Below is a small trained network, with its code and all its weights. Each question gives an input and a target symbol and asks what happens when units are switched off, that is, made to give their printed mean instead of their output.

import numpy as np


def w(rows, s, z=0):
    codes = np.array(rows[::2]) - 128.0
    scale = np.full(codes.shape[1], s)
    scale[-1] = z or s
    return codes * scale


def norm(h):
    return h / np.sqrt((h * h).mean(-1, keepdims=True) + 1e-5)


def f(y):
    return np.maximum(y, 0)


def softmax(a):
    e = np.exp(a - a.max(-1, keepdims=True))
    return e / e.sum(-1, keepdims=True)


def log_softmax(a):
    a = a - a.max(-1, keepdims=True)
    return a - np.log(np.exp(a).sum(-1, keepdims=True))


def net(x, mask):
    ids = ['βγδπφψ'.index(c) for c in x.split()]
    T = len(ids)
    res = E[ids] + P[:T]
    r = norm(res)
    for j in range(3):
        rows = slice(3 * j, 3 * j + 3)
        q, k, v = (r @ M[0][rows].T for M in (Q, K, V))
        z = softmax(np.where(np.tri(T) > 0, q @ k.T / 3**0.5, -1e9)) @ v
        o = O[0][rows]
        res = res + np.where(mask[j], z, o[:, -1]) @ o[:, :-1]
    y = f(norm(res) @ A[0][:, :-1].T + A[0][:, -1])
    res = res + np.where(mask[3:7], y, B[0][:, -1]) @ B[0][:, :-1]
    return log_softmax(norm(res)[-1] @ U[:, :-1].T + U[:, -1])


Q, K, V, O, A, B = {}, {}, {}, {}, {}, {}
E = w([
[185,172,221],'β',
[99,48,81],'γ',
[194,255,67],'δ',
[101,84,165],'π',
[179,154,201],'φ',
[178,163,177],'ψ',
],0.0084)
P = w([
[106,121,108],'0',
[101,98,154],'1',
[92,125,225],'2',
[175,93,149],'3',
[84,130,126],'4',
[69,116,253],'5',
],0.021)
Q[0] = w([
[180,29,90],'h1',
[132,35,73],'h1',
[148,50,147],'h1',
[244,137,152],'h2',
[107,67,208],'h2',
[174,168,147],'h2',
[19,70,78],'h3',
[128,155,127],'h3',
[95,97,74],'h3',
],0.012)
K[0] = w([
[26,78,87],'h1',
[61,102,119],'h1',
[88,58,84],'h1',
[81,174,51],'h2',
[107,87,89],'h2',
[101,81,134],'h2',
[143,125,92],'h3',
[207,64,66],'h3',
[7,180,168],'h3',
],0.013)
V[0] = w([
[148,41,28],'h1',
[135,120,203],'h1',
[177,126,239],'h1',
[172,84,181],'h2',
[201,172,19],'h2',
[125,2,60],'h2',
[116,142,30],'h3',
[215,79,207],'h3',
[224,108,78],'h3',
],0.011)
O[0] = w([
[127,193,111,2],'h1',
[35,147,35,182],'h1',
[53,130,254,206],'h1',
[175,43,168,115],'h2',
[55,147,43,33],'h2',
[163,75,66,67],'h2',
[234,160,121,63],'h3',
[102,59,81,154],'h3',
[91,164,22,69],'h3',
],0.0052,0.0047)
A[0] = w([
[197,147,114,127],'n1',
[62,210,202,109],'n2',
[82,2,117,253],'n3',
[147,150,62,30],'n4',
],0.012,0.0023)
B[0] = w([
[85,93,160,149],'n1',
[254,145,111,254],'n2',
[61,232,116,227],'n3',
[70,95,92,144],'n4',
],0.0092,0.0089)
U = w([
[128,14,169,130],'β',
[7,254,32,144],'γ',
[84,53,51,253],'δ',
[53,143,180,92],'π',
[198,253,147,72],'φ',
[79,109,166,68],'ψ',
],0.0087,0.0034)

Each question gives the input, a string of symbols that net reads in full, and the target symbol t.
The units are the heads (3 rows each of Q, K, V and O) and the neurons (one row each of A and B). Each row of codes is followed by its name. A weight is (code - 128) times the scale printed after its matrix; where a second scale follows, it is the last column's (O, A, B and U).
mask holds one flag per unit, heads first, then neurons. A switched-off unit (its flag False) gives its mean, the last column of its rows in O or B, instead of its output. The means were averaged over made-up inputs and are rounded, as every weight is.
A unit's drop is (log p(t) with every unit on - log p(t) with that unit switched off) / (log p(t) with every unit on - log p(t) with every unit switched off).
The circuit of an input: a set's keep is (log p(t) with only the set's units on - log p(t) with every unit switched off) / (log p(t) with every unit on - log p(t) with every unit switched off). Starting from all 7 units, units are removed one at a time, each time the one whose removal leaves the highest keep (on an exact tie, the one counted first), for as long as the keep stays at least 0.8.
units of the circuit, in order: the units of the circuit, biggest drop first
unit that matters most: the unit with the biggest drop
k most important neurons: the k neurons with the biggest drops, biggest first
heads that matter: for each layer, one digit per head in row order, 1 if its drop is at least 0.15 and else 0, layers parted by /
drop when u is switched off: that unit's drop, to one decimal
input δ γ δ π, target γ: unit that matters most	h2
input β π ψ δ, target π: units of the circuit, in order	[n2 h3 h1]
input γ δ δ δ, target δ: heads that matter	011
input π φ ψ δ, target β: heads that matter	000
input δ δ γ δ, target γ: units of the circuit, in order	[h2 h3]
input γ δ γ ψ, target δ: units of the circuit, in order	[h2 h3 n2]
input γ φ π γ, target δ: heads that matter	100
input φ δ π π, target π: heads that matter	000
input β π γ γ, target π: 2 most important neurons	[n3 n2]
input β β ψ φ, target π: units of the circuit, in order	[h3 n3 h1]
input δ π φ φ, target γ: units of the circuit, in order	[h3 h2]
input γ π φ γ, target δ: 3 most important neurons	[n2 n3 n1]
input β β γ π, target π: units of the circuit, in order	[n3 n2]
input γ π π π, target δ: unit that matters most	h2
input γ π β β, target δ: 2 most important neurons	[n2 n1]
input δ β γ δ, target γ: heads that matter	010
input δ δ π ψ, target γ: drop when h2 is switched off	0.2
input β δ δ β, target π: drop when h1 is switched off	0.6
input γ β δ π, target δ: drop when h1 is switched off	0.9
input δ β δ γ, target γ: most important neuron	[n3]
